Below are the code and all the weights of a small trained network. Each question names an input and a class and asks about switching units off, where a switched-off unit gives its printed mean instead of its output.

import numpy as np


def w(rows, s, z=0):
    codes = np.array(rows[::2]) - 128.0
    scale = np.full(codes.shape[1], s)
    scale[-1] = z or s
    return codes * scale


def f(y):
    return np.maximum(y, 0)


def log_softmax(a):
    a = a - a.max(-1, keepdims=True)
    return a - np.log(np.exp(a).sum(-1, keepdims=True))


def net(x, mask):
    res = np.array(x, float).reshape(1, 4) / 4 @ E
    y = f(res @ A[0][:, :-1].T + A[0][:, -1])
    res = res + np.where(mask, y, B[0][:, -1]) @ B[0][:, :-1]
    return log_softmax(res[-1] @ U[:, :-1].T + U[:, -1])


A, B = {}, {}
E = w([
[152,110,119,200,7,52],'x0',
[35,130,86,155,114,109],'x1',
[139,198,151,141,149,37],'x2',
[124,68,89,148,158,113],'x3',
],0.012)
A[0] = w([
[154,138,158,137,124,129,116],'neuron 0',
[132,151,126,108,193,165,114],'neuron 1',
[25,133,85,147,143,74,123],'neuron 2',
[153,110,108,128,71,144,171],'neuron 3',
[65,45,93,153,129,140,235],'neuron 4',
[150,252,163,100,149,115,113],'neuron 5',
[212,130,154,104,136,124,252],'neuron 6',
[25,112,84,132,76,73,112],'neuron 7',
[196,106,134,136,66,209,135],'neuron 8',
[62,211,134,146,106,65,215],'neuron 9',
[115,121,127,118,199,76,153],'neuron 10',
[183,101,111,129,172,39,77],'neuron 11',
[155,137,127,131,63,174,109],'neuron 12',
[190,208,126,123,164,119,159],'neuron 13',
[51,127,92,149,94,132,217],'neuron 14',
[172,202,168,113,167,122,161],'neuron 15',
[93,76,117,121,126,93,228],'neuron 16',
[148,104,139,148,55,71,197],'neuron 17',
[213,141,155,116,205,121,221],'neuron 18',
[114,40,105,95,164,190,176],'neuron 19',
[144,154,140,98,88,196,248],'neuron 20',
[149,72,73,169,103,59,154],'neuron 21',
],0.015,0.0032)
B[0] = w([
[137,140,107,110,97,137,155],'neuron 0',
[176,134,111,121,227,130,211],'neuron 1',
[2,182,140,123,124,118,217],'neuron 2',
[129,73,167,102,108,119,181],'neuron 3',
[102,71,82,179,148,175,220],'neuron 4',
[202,115,32,59,82,106,225],'neuron 5',
[129,226,154,135,100,188,211],'neuron 6',
[23,123,136,138,204,41,231],'neuron 7',
[90,97,183,90,91,217,191],'neuron 8',
[73,167,22,90,23,110,239],'neuron 9',
[82,168,173,95,140,136,191],'neuron 10',
[199,199,126,192,49,132,200],'neuron 11',
[102,96,159,95,80,157,169],'neuron 12',
[182,182,108,78,145,109,208],'neuron 13',
[45,105,113,163,122,124,207],'neuron 14',
[206,163,84,69,151,87,215],'neuron 15',
[96,136,143,184,138,130,181],'neuron 16',
[155,85,187,129,84,65,249],'neuron 17',
[137,216,170,140,200,124,235],'neuron 18',
[187,67,85,197,165,209,236],'neuron 19',
[137,106,177,89,102,191,181],'neuron 20',
[196,144,158,207,105,75,238],'neuron 21',
],0.024,0.014)
U = w([
[166,245,159,58,253,166,151],'0',
[108,26,75,196,178,235,224],'1',
[20,149,118,163,138,106,204],'2',
[121,147,74,43,85,84,152],'3',
[174,111,65,113,74,208,2],'4',
[84,66,200,220,105,32,68],'5',
[179,182,238,198,85,97,180],'6',
[116,79,254,46,112,199,63],'7',
],0.0088,0.0018)

Each question gives the input, the list of numbers given to net, and the class t.
The units are the neurons (one row each of A and B). Each row of codes is followed by its name. A weight is (code - 128) times the scale printed after its matrix; where a second scale follows, it is the last column's (A, B and U).
mask holds one flag per neuron, in row order. A switched-off neuron (its flag False) gives its mean, the last column of its row in B, instead of its output. The means were averaged over made-up inputs and are rounded, as every weight is.
A unit's drop is (log p(t) with every unit on - log p(t) with that unit switched off) / (log p(t) with every unit on - log p(t) with every unit switched off).
The circuit of an input: a set's keep is (log p(t) with only the set's units on - log p(t) with every unit switched off) / (log p(t) with every unit on - log p(t) with every unit switched off). Starting from the 12 units with the biggest drops (on a tie, the unit counted first), units are removed one at a time, each time the one whose removal leaves the highest keep (on an exact tie, the one counted first), for as long as the keep stays at least 0.8.
units of the circuit, in order: the units of the circuit, biggest drop first
top k neurons: the k neurons with the biggest drops, biggest first
drop when u is switched off: that unit's drop, to one decimal
input [5,-7,2,-6], class 3: top 2 neurons -> [neuron 5; neuron 19]
input [2,8,-8,5], class 1: units of the circuit, in order -> [neuron 4]
input [6,6,4,-7], class 2: top 2 neurons -> [neuron 9; neuron 7]
input [1,7,-6,-2], class 1: top 2 neurons -> [neuron 4; neuron 19]
input [2,5,3,-7], class 3: top 2 neurons -> [neuron 9; neuron 5]
input [4,5,2,-3], class 2: top 2 neurons -> [neuron 9; neuron 2]
input [0,3,0,-4], class 2: top 3 neurons -> [neuron 15; neuron 13; neuron 5]
input [8,4,8,-1], class 5: top 2 neurons -> [neuron 17; neuron 21]
input [1,-8,7,-8], class 0: top 2 neurons -> [neuron 18; neuron 6]
input [6,-4,1,-7], class 7: top 2 neurons -> [neuron 8; neuron 12]
input [7,8,0,-8], class 5: top 4 neurons -> [neuron 17; neuron 21; neuron 6; neuron 3]
input [8,6,5,-2], class 5: drop when neuron 21 is switched off -> 0.2
input [5,8,-6,0], class 5: drop when neuron 21 is switched off -> 0.1
input [5,-8,-5,4], class 7: units of the circuit, in order -> [neuron 8]
input [4,-1,8,-1], class 3: drop when neuron 9 is switched off -> 0.4
input [8,-3,-2,-4], class 7: drop when neuron 8 is switched off -> 0.5
